Here is a tiny trained network, its code and every weight. The questions are about switching its units off for an input and a target symbol, where a switched-off unit gives its printed mean instead of its output.

import numpy as np


def w(rows, s, z=0):
    codes = np.array(rows[::2]) - 128.0
    scale = np.full(codes.shape[1], s)
    scale[-1] = z or s
    return codes * scale


def norm(h):
    return h / np.sqrt((h * h).mean(-1, keepdims=True) + 1e-5)


def f(y):
    return y / 2 * (1 + np.tanh(0.7978845608 * (y + 0.044715 * y**3)))


def softmax(a):
    e = np.exp(a - a.max(-1, keepdims=True))
    return e / e.sum(-1, keepdims=True)


def log_softmax(a):
    a = a - a.max(-1, keepdims=True)
    return a - np.log(np.exp(a).sum(-1, keepdims=True))


def net(x, mask):
    ids = ['ΘΛΣαβγεζημπτφψω'.index(c) for c in x.split()]
    T = len(ids)
    res = E[ids] + P[:T]
    r = norm(res)
    for j in range(3):
        rows = slice(3 * j, 3 * j + 3)
        q, k, v = (r @ M[0][rows].T for M in (Q, K, V))
        z = softmax(np.where(np.tri(T) > 0, q @ k.T / 3**0.5, -1e9)) @ v
        o = O[0][rows]
        res = res + np.where(mask[j], z, o[:, -1]) @ o[:, :-1]
    y = f(norm(res) @ A[0][:, :-1].T + A[0][:, -1])
    res = res + np.where(mask[3:11], y, B[0][:, -1]) @ B[0][:, :-1]
    return log_softmax(norm(res)[-1] @ U[:, :-1].T + U[:, -1])


Q, K, V, O, A, B = {}, {}, {}, {}, {}, {}
E = w([
[93,208,151],'Θ',
[144,61,121],'Λ',
[162,89,26],'Σ',
[67,213,209],'α',
[50,66,162],'β',
[99,182,196],'γ',
[149,217,145],'ε',
[127,29,253],'ζ',
[177,130,20],'η',
[74,153,119],'μ',
[202,160,186],'π',
[140,73,62],'τ',
[6,206,137],'φ',
[76,83,179],'ψ',
[137,79,66],'ω',
],0.017)
P = w([
[70,174,215],'0',
[85,130,173],'1',
[93,115,119],'2',
[105,94,98],'3',
[124,79,85],'4',
[137,66,75],'5',
[141,54,64],'6',
[143,41,58],'7',
[151,29,53],'8',
[151,21,43],'9',
[166,15,40],'10',
[162,2,39],'11',
[165,3,33],'12',
],0.0042)
Q[0] = w([
[144,218,46],'head 0',
[141,155,109],'head 0',
[42,174,120],'head 0',
[141,135,67],'head 1',
[77,195,8],'head 1',
[191,231,190],'head 1',
[58,146,82],'head 2',
[106,202,62],'head 2',
[90,122,23],'head 2',
],0.014)
K[0] = w([
[128,253,107],'head 0',
[108,172,159],'head 0',
[76,110,106],'head 0',
[111,102,178],'head 1',
[80,196,135],'head 1',
[199,230,162],'head 1',
[89,104,118],'head 2',
[78,189,80],'head 2',
[60,124,54],'head 2',
],0.016)
V[0] = w([
[176,129,136],'head 0',
[56,178,57],'head 0',
[186,175,126],'head 0',
[234,154,86],'head 1',
[169,162,238],'head 1',
[104,153,132],'head 1',
[169,2,150],'head 2',
[174,143,134],'head 2',
[122,138,204],'head 2',
],0.011)
O[0] = w([
[127,133,60,165],'head 0',
[148,198,190,79],'head 0',
[147,73,98,210],'head 0',
[39,184,94,189],'head 1',
[70,167,89,254],'head 1',
[194,145,132,133],'head 1',
[2,197,137,83],'head 2',
[48,94,79,174],'head 2',
[33,143,87,166],'head 2',
],0.0065,0.0067)
A[0] = w([
[149,5,125,95],'neuron 0',
[86,177,130,142],'neuron 1',
[152,58,186,151],'neuron 2',
[123,146,132,92],'neuron 3',
[183,137,244,3],'neuron 4',
[159,126,87,201],'neuron 5',
[140,123,111,76],'neuron 6',
[101,191,151,133],'neuron 7',
],0.021,0.0052)
B[0] = w([
[98,173,252,231],'neuron 0',
[201,151,176,242],'neuron 1',
[166,52,44,185],'neuron 2',
[134,114,144,125],'neuron 3',
[98,187,91,178],'neuron 4',
[31,109,119,254],'neuron 5',
[107,151,99,128],'neuron 6',
[207,75,244,208],'neuron 7',
],0.011,0.0062)
U = w([
[136,113,126,108],'Θ',
[91,249,163,19],'Λ',
[127,140,131,43],'Σ',
[112,122,146,62],'α',
[94,141,53,253],'β',
[205,160,177,202],'γ',
[196,105,80,197],'ε',
[136,140,128,38],'ζ',
[131,138,126,42],'η',
[55,138,171,5],'μ',
[130,132,137,65],'π',
[166,80,106,183],'τ',
[126,85,138,129],'φ',
[97,128,158,63],'ψ',
[125,136,133,54],'ω',
],0.016,0.0051)

Each question gives the input, a string of symbols that net reads in full, and the target symbol t.
The units are the heads (3 rows each of Q, K, V and O) and the neurons (one row each of A and B). Each row of codes is followed by its name. A weight is (code - 128) times the scale printed after its matrix; where a second scale follows, it is the last column's (O, A, B and U).
mask holds one flag per unit, heads first, then neurons. A switched-off unit (its flag False) gives its mean, the last column of its rows in O or B, instead of its output. The means were averaged over made-up inputs and are rounded, as every weight is.
A unit's drop is (log p(t) with every unit on - log p(t) with that unit switched off) / (log p(t) with every unit on - log p(t) with every unit switched off).
The circuit of an input: a set's keep is (log p(t) with only the set's units on - log p(t) with every unit switched off) / (log p(t) with every unit on - log p(t) with every unit switched off). Starting from all 11 units, units are removed one at a time, each time the one whose removal leaves the highest keep (on an exact tie, the one counted first), for as long as the keep stays at least 0.8.
circuit, biggest first: the units of the circuit, biggest drop first
top k neurons: the k neurons with the biggest drops, biggest first
which heads matter: for each layer, one digit per head in row order, 1 if its drop is at least 0.15 and else 0, layers parted by /
drop of u: that unit's drop, to one decimal
input π π π ε, target γ: circuit, biggest first -> [neuron 7]
input π Θ Σ ε π, target Λ: top 4 neurons -> [neuron 2; neuron 1; neuron 0; neuron 5]
input Σ π α, target γ: circuit, biggest first -> [neuron 7; neuron 1]
input π π η η π π γ, target γ: top 4 neurons -> [neuron 7; neuron 1; neuron 5; neuron 0]
input φ π ε ε π Σ π, target β: circuit, biggest first -> [head 0; neuron 0; head 1]
input η π π π ζ π η η η τ Σ ε, target γ: which heads matter -> 010
input π π ε Σ γ, target γ: which heads matter -> 000
input ψ π π α, target γ: top 2 neurons -> [neuron 7; neuron 1]
input π Θ ψ ε ε π ε ε π μ, target ε: circuit, biggest first -> [neuron 2; head 1]
input γ φ ε ε η Σ Σ π Σ π ε, target β: top 3 neurons -> [neuron 0; neuron 5; neuron 1]
input β ε π μ τ π, target Λ: top 3 neurons -> [neuron 2; neuron 1; neuron 5]
input η ζ π π Σ η τ Θ, target γ: drop of head 0 -> 1.6
input π π τ π φ η φ μ, target ε: drop of head 2 -> 0.2
input η α α ε Λ ε π π φ π π ε, target β: circuit, biggest first -> [neuron 0]
input π Θ φ, target γ: drop of head 0 -> 1.3
input π ε ε π π π φ τ Θ, target γ: drop of neuron 5 -> 0.0
